Below are the code and all the weights of a small trained network. Each question names an input and a target symbol and asks about switching units off, where a switched-off unit gives its printed mean instead of its output.

import numpy as np


def w(rows, s, z=0):
    codes = np.array(rows[::2]) - 128.0
    scale = np.full(codes.shape[1], s)
    scale[-1] = z or s
    return codes * scale


def f(y):
    return y / 2 * (1 + np.tanh(0.7978845608 * (y + 0.044715 * y**3)))


def softmax(a):
    e = np.exp(a - a.max(-1, keepdims=True))
    return e / e.sum(-1, keepdims=True)


def log_softmax(a):
    a = a - a.max(-1, keepdims=True)
    return a - np.log(np.exp(a).sum(-1, keepdims=True))


def net(x, mask):
    ids = ['αβδεζηθλπσψω'.index(c) for c in x.split()]
    T = len(ids)
    res = E[ids] + P[:T]
    u = 0
    for l in range(2):
        r = res
        for j in range(2):
            rows = slice(3 * j, 3 * j + 3)
            q, k, v = (r @ M[l][rows].T for M in (Q, K, V))
            z = softmax(np.where(np.tri(T) > 0, q @ k.T / 3**0.5, -1e9)) @ v
            o = O[l][rows]
            res = res + np.where(mask[u + j], z, o[:, -1]) @ o[:, :-1]
        u += 2
        y = f(res @ A[l][:, :-1].T + A[l][:, -1])
        res = res + np.where(mask[u : u + 8], y, B[l][:, -1]) @ B[l][:, :-1]
        u += 8
    return log_softmax(res[-1] @ U[:, :-1].T + U[:, -1])


Q, K, V, O, A, B = {}, {}, {}, {}, {}, {}
E = w([
[119,166,118,113,146,117,87,102,146,131],'α',
[118,170,118,102,131,104,66,93,153,157],'β',
[136,169,123,109,124,127,86,110,151,141],'δ',
[127,166,125,114,134,115,79,113,154,141],'ε',
[126,163,130,60,112,137,96,89,136,117],'ζ',
[151,168,38,228,186,47,44,136,212,194],'η',
[128,148,147,93,16,161,163,186,152,133],'θ',
[119,72,146,153,126,116,109,58,203,85],'λ',
[218,183,172,109,126,150,148,127,121,205],'π',
[160,95,244,159,199,85,139,158,147,201],'σ',
[65,95,9,135,118,117,225,115,160,170],'ψ',
[128,168,102,135,165,157,238,3,105,158],'ω',
],0.015)
P = w([
[6,155,131,188,122,211,103,143,112,155],'0',
[165,66,79,161,95,85,90,180,24,117],'1',
[78,109,103,134,136,219,130,129,153,145],'2',
[174,87,102,125,98,52,117,164,80,111],'3',
[128,108,92,110,135,193,151,110,199,155],'4',
[194,115,118,100,108,40,146,153,129,91],'5',
[164,122,88,91,150,186,187,100,239,166],'6',
[205,155,132,106,104,12,170,163,165,90],'7',
],0.014)
Q[0] = w([
[219,134,187,77,131,2,82,190,118,106],'0.h0',
[142,44,223,162,188,185,117,104,97,77],'0.h0',
[128,183,68,145,102,159,153,77,185,36],'0.h0',
[61,150,146,155,180,125,111,147,111,82],'0.h1',
[161,36,111,44,91,4,76,81,106,116],'0.h1',
[177,119,136,94,121,196,130,143,114,159],'0.h1',
],0.0081)
K[0] = w([
[199,106,220,113,176,63,218,106,185,155],'0.h0',
[69,125,139,144,154,153,84,200,75,208],'0.h0',
[121,184,67,73,116,101,124,159,203,173],'0.h0',
[70,136,110,177,118,137,114,137,103,84],'0.h1',
[187,111,137,143,63,144,200,124,219,132],'0.h1',
[126,157,102,96,174,136,81,157,109,255],'0.h1',
],0.0092)
V[0] = w([
[138,221,1,140,58,194,49,101,115,44],'0.h0',
[200,227,111,82,168,176,61,200,64,198],'0.h0',
[159,235,93,121,47,161,173,124,71,218],'0.h0',
[176,120,165,216,65,196,148,83,167,128],'0.h1',
[134,123,127,142,90,151,116,138,69,134],'0.h1',
[144,110,147,108,59,125,115,178,143,90],'0.h1',
],0.0055)
O[0] = w([
[70,111,236,95,167,66,97,135,101,186,127],'0.h0',
[121,218,41,56,168,137,113,189,108,136,173],'0.h0',
[135,94,133,61,207,120,131,206,108,146,254],'0.h0',
[68,105,163,179,127,144,187,166,113,62,191],'0.h1',
[101,118,87,164,146,190,161,147,81,67,160],'0.h1',
[114,195,119,104,168,105,138,165,201,2,140],'0.h1',
],0.0079,0.0029)
A[0] = w([
[85,115,218,75,224,183,73,163,193,103,193],'0.n0',
[137,155,145,111,139,25,42,144,89,78,72],'0.n1',
[170,206,148,138,85,52,17,96,124,2,134],'0.n2',
[172,46,140,86,107,194,207,206,130,144,70],'0.n3',
[113,199,145,92,131,182,40,186,159,154,3],'0.n4',
[127,103,159,28,130,130,74,128,152,71,38],'0.n5',
[126,203,63,101,153,139,158,111,136,176,79],'0.n6',
[39,105,186,206,147,182,117,70,106,129,59],'0.n7',
],0.0069,0.0041)
B[0] = w([
[162,177,100,193,49,133,100,75,92,235,255],'0.n0',
[146,76,202,107,180,145,95,222,153,113,177],'0.n1',
[114,131,180,249,90,117,105,195,123,146,224],'0.n2',
[133,88,113,134,107,131,75,84,234,37,247],'0.n3',
[140,119,110,190,79,134,188,112,134,53,172],'0.n4',
[158,112,79,159,214,104,102,204,179,149,136],'0.n5',
[156,2,173,178,119,170,155,120,179,67,182],'0.n6',
[126,215,72,109,167,100,95,194,88,185,164],'0.n7',
],0.0076,0.0047)
Q[1] = w([
[173,126,102,197,248,32,2,112,135,168],'1.h0',
[173,104,184,47,226,153,127,45,43,166],'1.h0',
[203,191,241,121,47,107,80,70,119,157],'1.h0',
[110,212,159,124,129,194,77,59,157,107],'1.h1',
[141,217,181,158,109,54,117,177,185,136],'1.h1',
[220,61,95,140,50,36,180,215,110,96],'1.h1',
],0.0093)
K[1] = w([
[185,121,114,191,134,104,40,88,144,185],'1.h0',
[155,123,138,69,160,161,114,44,55,152],'1.h0',
[198,181,225,123,106,197,100,125,150,112],'1.h0',
[110,111,135,165,107,150,36,196,122,144],'1.h1',
[196,165,142,107,103,58,155,137,216,107],'1.h1',
[163,97,136,92,137,90,246,99,138,171],'1.h1',
],0.011)
V[1] = w([
[138,142,132,175,136,30,106,155,75,124],'1.h0',
[122,108,157,165,147,172,159,138,237,133],'1.h0',
[156,54,82,145,120,62,137,158,243,168],'1.h0',
[254,193,151,143,243,178,130,72,75,131],'1.h1',
[211,133,208,159,73,191,106,208,132,138],'1.h1',
[180,191,86,88,94,147,66,170,172,142],'1.h1',
],0.0067)
O[1] = w([
[149,21,115,65,151,209,165,110,107,55,164],'1.h0',
[84,131,124,134,104,101,82,121,69,217,191],'1.h0',
[102,129,120,65,151,183,140,119,24,124,254],'1.h0',
[90,176,94,85,129,99,16,60,117,36,42],'1.h1',
[2,173,120,190,112,164,153,167,154,2,193],'1.h1',
[88,154,80,85,153,171,151,231,112,124,175],'1.h1',
],0.0074,0.0073)
A[1] = w([
[196,78,231,66,120,71,51,173,73,133,3],'1.n0',
[210,107,89,82,104,8,40,79,83,70,51],'1.n1',
[107,158,156,103,163,184,52,228,178,117,92],'1.n2',
[55,156,124,50,208,113,89,121,186,37,85],'1.n3',
[175,33,211,113,148,103,186,147,158,57,30],'1.n4',
[253,47,91,112,79,158,128,142,170,96,48],'1.n5',
[103,118,192,200,86,211,190,92,157,139,74],'1.n6',
[129,63,201,128,118,119,112,125,181,251,100],'1.n7',
],0.0069,0.0049)
B[1] = w([
[194,128,93,129,126,131,146,27,106,139,185],'1.n0',
[2,157,206,134,168,170,181,87,137,97,175],'1.n1',
[227,152,169,82,197,134,138,70,135,166,254],'1.n2',
[91,166,58,116,188,37,86,135,161,210,152],'1.n3',
[58,138,113,189,89,118,141,182,151,164,219],'1.n4',
[106,170,156,107,127,45,191,88,126,136,219],'1.n5',
[109,101,81,32,125,83,37,79,115,136,241],'1.n6',
[110,170,88,148,150,150,126,146,138,64,245],'1.n7',
],0.0094,0.0063)
U = w([
[74,200,106,160,106,180,81,108,109,212,252],'α',
[175,48,80,105,120,237,123,62,254,117,219],'β',
[135,118,139,125,126,118,105,123,146,121,86],'δ',
[147,121,148,135,122,127,98,118,148,118,114],'ε',
[162,112,161,120,128,116,87,119,149,125,168],'ζ',
[160,96,139,72,115,156,91,114,40,124,137],'η',
[132,128,186,129,136,193,167,169,153,121,61],'θ',
[97,71,159,143,91,100,90,140,119,129,141],'λ',
[104,152,104,89,159,78,95,142,122,105,12],'π',
[135,166,64,144,94,157,142,119,98,28,107],'σ',
[166,127,98,146,79,78,155,107,93,163,48],'ψ',
[93,145,175,111,134,131,128,83,101,105,133],'ω',
],0.0066,0.0027)

Each question gives the input, a string of symbols that net reads in full, and the target symbol t.
The units are the heads (3 rows each of Q, K, V and O) and the neurons (one row each of A and B). Each row of codes is followed by its name. A weight is (code - 128) times the scale printed after its matrix; where a second scale follows, it is the last column's (O, A, B and U).
mask holds one flag per unit, layer by layer, with each layer's heads first. A switched-off unit (its flag False) gives its mean, the last column of its rows in O or B, instead of its output. The means were averaged over made-up inputs and are rounded, as every weight is.
A unit's drop is (log p(t) with every unit on - log p(t) with that unit switched off) / (log p(t) with every unit on - log p(t) with every unit switched off).
The circuit of an input: a set's keep is (log p(t) with only the set's units on - log p(t) with every unit switched off) / (log p(t) with every unit on - log p(t) with every unit switched off). Starting from the 12 units with the biggest drops (on a tie, the unit counted first), units are removed one at a time, each time the one whose removal leaves the highest keep (on an exact tie, the one counted first), for as long as the keep stays at least 0.8.
circuit, biggest first: the units of the circuit, biggest drop first
most important unit: the unit with the biggest drop
k most important neurons: the k neurons with the biggest drops, biggest first
top k neurons in layer l: the k neurons of layer l with the biggest drops, biggest first
heads that matter: for each layer, one digit per head in row order, 1 if its drop is at least 0.15 and else 0, layers parted by /
input ε σ ω ζ, target ω: circuit, biggest first : [1.h1, 1.n1]
input ψ δ ω ψ θ ε π λ, target π: circuit, biggest first : [1.h1, 1.n3]
input θ ψ σ θ ω α, target ω: circuit, biggest first : [1.h1, 1.n1]
input θ α θ α, target θ: heads that matter : 00 / 01
input β ψ ε θ, target ψ: top 3 neurons in layer 1 : [1.n0, 1.n5, 1.n4]
input σ η β ζ, target η: circuit, biggest first : [1.h0, 0.n1]
input θ ζ ζ λ λ ψ ε σ, target ψ: circuit, biggest first : [0.n2, 1.h1, 0.h0, 1.n5]
input λ α β σ ω, target α: circuit, biggest first : [1.h0]
input λ δ σ β, target σ: circuit, biggest first : [0.h0, 1.h1]
input β η ω σ σ η α, target α: circuit, biggest first : [0.h0, 0.n0, 0.n3]
input ε ζ η ζ ζ β λ π, target π: circuit, biggest first : [1.h1, 1.n3, 0.h0]
input ψ ε ψ ω α σ ψ π, target ψ: circuit, biggest first : [0.h0, 1.h1, 0.n2, 1.n5]
input ζ ω η δ θ α, target θ: heads that matter : 01 / 01
input ζ ζ θ ζ ψ β π, target α: most important unit : 1.h0
input θ ε η ε η ψ δ π, target ψ: top 4 neurons in layer 0 : [0.n2, 0.n6, 0.n1, 0.n0]
input ε α θ η σ α, target σ: circuit, biggest first : [0.h0, 1.h1]
input λ ψ ψ σ ψ π α θ, target π: heads that matter : 01 / 01
input θ λ θ ω θ δ ζ, target α: 2 most important neurons : [0.n0, 0.n3]
input δ θ ζ β λ θ, target λ: heads that matter : 10 / 01
input ψ α ψ δ σ ω θ δ, target ω: most important unit : 1.h1
input α ε ζ β α λ, target λ: 2 most important neurons : [0.n2, 1.n4]
input ψ θ π θ ε θ β, target α: top 2 neurons in layer 0 : [0.n0, 0.n3]
input θ θ π θ σ, target α: circuit, biggest first : [0.n0, 1.h0]
input δ θ ω θ ε θ ψ η, target ψ: circuit, biggest first : [1.h1, 0.n2, 0.n3]
input θ σ ω η, target ω: top 2 neurons in layer 1 : [1.n1, 1.n5]
